Here is a tiny trained network, its code and every weight. The questions are about switching its units off for an input and a target symbol, where a switched-off unit gives its printed mean instead of its output.

import numpy as np


def w(rows, s, z=0):
    codes = np.array(rows[::2]) - 128.0
    scale = np.full(codes.shape[1], s)
    scale[-1] = z or s
    return codes * scale


def f(y):
    return y / 2 * (1 + np.tanh(0.7978845608 * (y + 0.044715 * y**3)))


def softmax(a):
    e = np.exp(a - a.max(-1, keepdims=True))
    return e / e.sum(-1, keepdims=True)


def log_softmax(a):
    a = a - a.max(-1, keepdims=True)
    return a - np.log(np.exp(a).sum(-1, keepdims=True))


def net(x, mask):
    ids = ['Πγδεζω'.index(c) for c in x.split()]
    T = len(ids)
    res = E[ids] + P[:T]
    u = 0
    for l in range(3):
        q, k, v = (res @ M[l].T for M in (Q, K, V))
        z = softmax(np.where(np.tri(T) > 0, q @ k.T / 4**0.5, -1e9)) @ v
        res = res + np.where(mask[u], z, O[l][:, -1]) @ O[l][:, :-1]
        u += 1
        y = f(res @ A[l][:, :-1].T + A[l][:, -1])
        res = res + np.where(mask[u : u + 8], y, B[l][:, -1]) @ B[l][:, :-1]
        u += 8
    return log_softmax(res[-1] @ U[:, :-1].T + U[:, -1])


Q, K, V, O, A, B = {}, {}, {}, {}, {}, {}
E = w([
[188,151,101],'Π',
[156,158,118],'γ',
[185,117,101],'δ',
[146,165,119],'ε',
[80,95,56],'ζ',
[168,251,59],'ω',
],0.011)
P = w([
[107,95,87],'0',
[114,111,114],'1',
[202,53,160],'2',
[91,134,52],'3',
[129,130,149],'4',
[212,79,191],'5',
[93,151,85],'6',
[144,146,179],'7',
[223,100,218],'8',
[94,170,123],'9',
[159,158,200],'10',
[233,118,246],'11',
[89,195,163],'12',
],0.011)
Q[0] = w([
[39,7,189],'L0H1',
[3,140,151],'L0H1',
[197,193,91],'L0H1',
[159,237,85],'L0H1',
],0.017)
K[0] = w([
[68,17,91],'L0H1',
[144,111,3],'L0H1',
[157,188,173],'L0H1',
[184,215,119],'L0H1',
],0.018)
V[0] = w([
[68,208,133],'L0H1',
[203,232,253],'L0H1',
[151,185,178],'L0H1',
[152,37,89],'L0H1',
],0.0036)
O[0] = w([
[86,113,160,135],'L0H1',
[84,119,2,251],'L0H1',
[99,120,87,184],'L0H1',
[174,143,151,87],'L0H1',
],0.0066,0.0022)
A[0] = w([
[143,154,188,101],'L0N1',
[34,82,59,130],'L0N2',
[148,86,219,115],'L0N3',
[121,234,163,3],'L0N4',
[71,148,170,173],'L0N5',
[108,72,250,78],'L0N6',
[121,151,194,153],'L0N7',
[124,64,61,96],'L0N8',
],0.012,0.0061)
B[0] = w([
[113,152,125,47],'L0N1',
[144,159,36,254],'L0N2',
[3,185,123,143],'L0N3',
[194,156,104,138],'L0N4',
[210,92,33,156],'L0N5',
[205,182,123,51],'L0N6',
[93,125,88,111],'L0N7',
[95,156,174,103],'L0N8',
],0.02,0.00089)
Q[1] = w([
[141,39,94],'L1H1',
[119,118,180],'L1H1',
[135,3,74],'L1H1',
[130,175,1],'L1H1',
],0.0076)
K[1] = w([
[179,97,175],'L1H1',
[90,88,100],'L1H1',
[199,102,208],'L1H1',
[213,254,204],'L1H1',
],0.008)
V[1] = w([
[184,234,116],'L1H1',
[35,39,124],'L1H1',
[212,125,146],'L1H1',
[132,254,106],'L1H1',
],0.0047)
O[1] = w([
[20,151,163,253],'L1H1',
[254,68,82,6],'L1H1',
[83,183,143,165],'L1H1',
[35,123,162,241],'L1H1',
],0.0085,0.0024)
A[1] = w([
[206,159,158,63],'L1N1',
[78,75,160,77],'L1N2',
[136,148,111,100],'L1N3',
[126,66,124,1],'L1N4',
[114,5,172,87],'L1N5',
[132,128,169,63],'L1N6',
[128,156,160,134],'L1N7',
[137,119,187,169],'L1N8',
],0.018,0.0075)
B[1] = w([
[54,41,172,111],'L1N1',
[198,119,117,138],'L1N2',
[140,89,156,191],'L1N3',
[23,213,139,72],'L1N4',
[144,247,208,167],'L1N5',
[58,199,195,78],'L1N6',
[148,129,83,215],'L1N7',
[101,97,254,249],'L1N8',
],0.022,0.0018)
Q[2] = w([
[123,127,128],'L2H1',
[2,190,105],'L2H1',
[91,84,155],'L2H1',
[107,96,146],'L2H1',
],0.022)
K[2] = w([
[120,127,130],'L2H1',
[4,142,161],'L2H1',
[132,139,154],'L2H1',
[131,134,144],'L2H1',
],0.026)
V[2] = w([
[146,145,137],'L2H1',
[125,151,133],'L2H1',
[2,117,121],'L2H1',
[120,111,122],'L2H1',
],0.0065)
O[2] = w([
[127,173,137,173],'L2H1',
[156,159,114,253],'L2H1',
[253,83,99,81],'L2H1',
[112,95,130,56],'L2H1',
],0.0047,0.00028)
A[2] = w([
[114,107,121,79],'L2N1',
[168,67,113,55],'L2N2',
[254,81,79,86],'L2N3',
[133,103,108,116],'L2N4',
[125,83,139,123],'L2N5',
[154,141,180,253],'L2N6',
[154,120,221,14],'L2N7',
[179,122,116,181],'L2N8',
],0.023,0.0057)
B[2] = w([
[155,252,166,123],'L2N1',
[86,198,61,137],'L2N2',
[159,135,228,184],'L2N3',
[60,226,147,138],'L2N4',
[215,106,129,141],'L2N5',
[22,21,146,229],'L2N6',
[234,228,89,251],'L2N7',
[47,108,61,151],'L2N8',
],0.023,0.013)
U = w([
[190,140,155,144],'Π',
[90,127,155,178],'γ',
[180,233,155,69],'δ',
[130,164,225,185],'ε',
[91,253,187,1],'ζ',
[60,229,1,213],'ω',
],0.0057,0.0045)

Each question gives the input, a string of symbols that net reads in full, and the target symbol t.
The units are the heads (4 rows each of Q, K, V and O) and the neurons (one row each of A and B). Each row of codes is followed by its name. A weight is (code - 128) times the scale printed after its matrix; where a second scale follows, it is the last column's (O, A, B and U).
mask holds one flag per unit, layer by layer, with each layer's heads first. A switched-off unit (its flag False) gives its mean, the last column of its rows in O or B, instead of its output. The means were averaged over made-up inputs and are rounded, as every weight is.
A unit's drop is (log p(t) with every unit on - log p(t) with that unit switched off) / (log p(t) with every unit on - log p(t) with every unit switched off).
unit that matters most: the unit with the biggest drop
top k neurons: the k neurons with the biggest drops, biggest first
k most important neurons of layer l: the k neurons of layer l with the biggest drops, biggest first
input δ γ ω Π ω ζ ε ζ Π ω ω, target ω: most important neuron of layer 2 => (L2N8)
input Π γ ζ Π, target ζ: 3 most important neurons of layer 1 => (L1N8, L1N5, L1N6)
input Π δ ω ζ γ, target γ: top 3 neurons => (L2N7, L0N2, L0N4)
input Π γ ε γ, target ε: top 4 neurons => (L2N3, L2N7, L0N3, L0N2)
input ω ζ ω ω ε ε ζ ζ ζ ε ω, target ε: top 2 neurons => (L2N3, L2N7)
input ε ω ω ζ ε ω δ ζ ζ δ γ, target γ: top 3 neurons => (L2N7, L0N2, L0N3)
input ω Π ω ε ω γ, target δ: top 2 neurons => (L2N7, L1N8)
input ε ω γ, target δ: top 4 neurons => (L2N7, L0N2, L1N8, L0N5)
input δ ζ ε γ ζ ω ε ω ω γ ω ε ε, target ω: top 3 neurons => (L2N3, L1N8, L2N6)
input δ ε ω, target δ: 2 most important neurons of layer 1 => (L1N1, L1N5)
input γ ω δ Π γ γ ε γ ε Π ε ω Π, target ω: top 2 neurons => (L2N3, L1N8)
input Π ζ ω δ ω ε ζ ω ω ω ω ε δ, target ω: top 3 neurons => (L0N2, L2N3, L1N8)
input ζ Π Π Π, target ε: 3 most important neurons of layer 1 => (L1N8, L1N5, L1N6)
input ω γ γ δ ε ζ γ, target ζ: top 4 neurons => (L2N3, L2N6, L1N8, L1N5)
input ζ Π ε ζ ω δ ω γ ω Π ω ω γ, target ω: unit that matters most => L1H1
input ω γ δ ω ω ω δ ζ ω ω ω, target ω: 2 most important neurons of layer 1 => (L1N4, L1N2)
input ε ζ ε ε ζ ε Π ω ω ε ω, target ε: 3 most important neurons of layer 0 => (L0N2, L0N4, L0N3)
input γ Π γ γ ε ζ γ, target ζ: 2 most important neurons of layer 0 => (L0N3, L0N4)
input δ ε ε δ, target ε: 2 most important neurons of layer 2 => (L2N3, L2N7)
input Π Π ζ ω ζ γ ω γ δ γ ε ζ ζ, target ζ: 2 most important neurons of layer 0 => (L0N5, L0N2)
